Below are the code and all the weights of a small trained network. Each question names an input and a class and asks about switching units off, where a switched-off unit gives its printed mean instead of its output.

import numpy as np


def w(rows, s, z=0):
    codes = np.array(rows[::2]) - 128.0
    scale = np.full(codes.shape[1], s)
    scale[-1] = z or s
    return codes * scale


def f(y):
    return y / 2 * (1 + np.tanh(0.7978845608 * (y + 0.044715 * y**3)))


def log_softmax(a):
    a = a - a.max(-1, keepdims=True)
    return a - np.log(np.exp(a).sum(-1, keepdims=True))


def net(x, mask):
    res = np.array(x, float).reshape(1, 7) / 4 @ E
    y = f(res @ A[0][:, :-1].T + A[0][:, -1])
    res = res + np.where(mask, y, B[0][:, -1]) @ B[0][:, :-1]
    return log_softmax(res[-1] @ U[:, :-1].T + U[:, -1])


A, B = {}, {}
E = w([
[135,123,133,128,127,124,127],'x0',
[160,207,127,189,200,112,2],'x1',
[132,125,128,128,129,127,127],'x2',
[115,136,126,128,130,133,131],'x3',
[177,240,208,77,53,150,134],'x4',
[34,95,226,47,138,74,63],'x5',
[121,80,213,176,132,246,104],'x6',
],0.0071)
A[0] = w([
[92,50,77,158,174,98,127,125],'n1',
[64,100,170,84,110,99,99,116],'n2',
[168,139,66,187,102,167,174,137],'n3',
[137,108,113,137,100,148,207,127],'n4',
[69,96,172,91,118,73,92,130],'n5',
[94,66,77,151,184,122,130,119],'n6',
[173,149,68,175,100,166,173,133],'n7',
[118,82,136,82,80,127,219,112],'n8',
[68,108,176,72,139,96,96,113],'n9',
[141,83,193,162,129,221,112,7],'n10',
[107,71,139,108,55,120,206,140],'n11',
[166,172,153,179,191,124,49,113],'n12',
[152,222,174,109,81,128,136,176],'n13',
[129,185,70,84,107,14,151,34],'n14',
[144,206,167,98,60,136,139,141],'n15',
[152,203,162,85,57,134,139,146],'n16',
[149,165,76,92,116,2,153,22],'n17',
[95,61,90,170,194,87,136,99],'n18',
[147,202,116,164,189,77,50,134],'n19',
[70,102,182,83,137,96,101,121],'n20',
[178,145,64,184,117,162,162,121],'n21',
[134,116,192,154,102,222,111,41],'n22',
],0.0078,0.0011)
B[0] = w([
[219,107,99,45,165,173,73,232],'n1',
[151,164,171,154,120,74,130,207],'n2',
[169,203,216,168,157,35,146,234],'n3',
[109,175,124,150,95,94,110,190],'n4',
[177,209,180,177,159,54,128,212],'n5',
[214,125,99,68,174,183,92,218],'n6',
[174,205,197,146,152,46,128,229],'n7',
[58,132,2,143,9,98,40,234],'n8',
[170,203,176,162,149,46,136,212],'n9',
[50,58,163,181,153,169,211,226],'n10',
[92,148,23,154,15,88,28,234],'n11',
[37,113,7,175,15,113,52,240],'n12',
[178,86,89,61,150,187,81,233],'n13',
[35,28,193,187,199,209,255,254],'n14',
[224,87,83,43,175,187,84,225],'n15',
[198,82,95,68,179,180,85,230],'n16',
[33,61,174,178,171,216,225,250],'n17',
[220,85,84,49,159,179,66,228],'n18',
[48,94,21,144,30,113,97,249],'n19',
[161,200,200,163,143,50,134,210],'n20',
[145,203,179,161,142,62,134,233],'n21',
[93,55,145,138,164,212,214,220],'n22',
],0.006,0.0049)
U = w([
[77,125,53,146,1,110,70,122],'0',
[246,86,109,1,194,183,95,82],'1',
[179,229,199,179,161,51,151,55],'2',
[51,39,164,172,178,196,220,255],'3',
],0.009,0.00082)

Each question gives the input, the list of numbers given to net, and the class t.
The units are the neurons (one row each of A and B). Each row of codes is followed by its name. A weight is (code - 128) times the scale printed after its matrix; where a second scale follows, it is the last column's (A, B and U).
mask holds one flag per neuron, in row order. A switched-off neuron (its flag False) gives its mean, the last column of its row in B, instead of its output. The means were averaged over made-up inputs and are rounded, as every weight is.
A unit's drop is (log p(t) with every unit on - log p(t) with that unit switched off) / (log p(t) with every unit on - log p(t) with every unit switched off).
The circuit of an input: a set's keep is (log p(t) with only the set's units on - log p(t) with every unit switched off) / (log p(t) with every unit on - log p(t) with every unit switched off). Starting from the 12 units with the biggest drops (on a tie, the unit counted first), units are removed one at a time, each time the one whose removal leaves the highest keep (on an exact tie, the one counted first), for as long as the keep stays at least 0.8.
circuit, biggest first: the units of the circuit, biggest drop first
unit that matters most: the unit with the biggest drop
top k neurons: the k neurons with the biggest drops, biggest first
drop of u: that unit's drop, to one decimal
input [-1,7,-4,-5,-5,-4,4], class 0: unit that matters most	n12
input [0,-5,8,5,4,2,-8], class 3: top 2 neurons	[n14 n17]
input [1,-2,-6,6,-6,2,-8], class 3: top 2 neurons	[n14 n17]
input [6,2,-6,0,4,0,-5], class 3: circuit, biggest first	[n14 n17]
input [2,-7,-5,6,0,5,7], class 0: top 4 neurons	[n11 n8 n14 n17]
input [6,2,-1,-8,2,-7,7], class 2: top 4 neurons	[n3 n7 n21 n14]
input [-3,-7,2,4,6,8,4], class 2: top 3 neurons	[n20 n9 n5]
input [-5,-7,-3,2,-2,2,-8], class 3: top 4 neurons	[n14 n17 n12 n19]
input [-6,5,0,2,0,-7,4], class 2: top 3 neurons	[n3 n7 n21]
input [-1,-6,-3,-3,2,-6,4], class 0: top 2 neurons	[n8 n11]
input [0,3,6,-7,-7,6,1], class 1: top 3 neurons	[n18 n1 n6]
input [-5,-1,5,4,1,-2,2], class 2: top 4 neurons	[n14 n17 n19 n12]
input [5,-4,-8,-2,5,-3,-3], class 1: top 3 neurons	[n15 n16 n12]
input [-6,8,-5,4,0,-3,-8], class 0: circuit, biggest first	[n19]
input [3,-7,4,5,8,-5,-7], class 1: top 4 neurons	[n15 n16 n13 n12]
input [1,-6,-8,-8,0,-6,2], class 0: top 2 neurons	[n8 n11]
input [0,5,0,-8,7,4,2], class 1: drop of n7	0.0
input [6,7,8,-4,-5,-2,2], class 0: drop of n19	0.2
input [7,1,-1,-2,-4,-3,-8], class 3: drop of n14	0.1
input [6,-5,1,-8,-5,1,-1], class 0: circuit, biggest first	[n11]
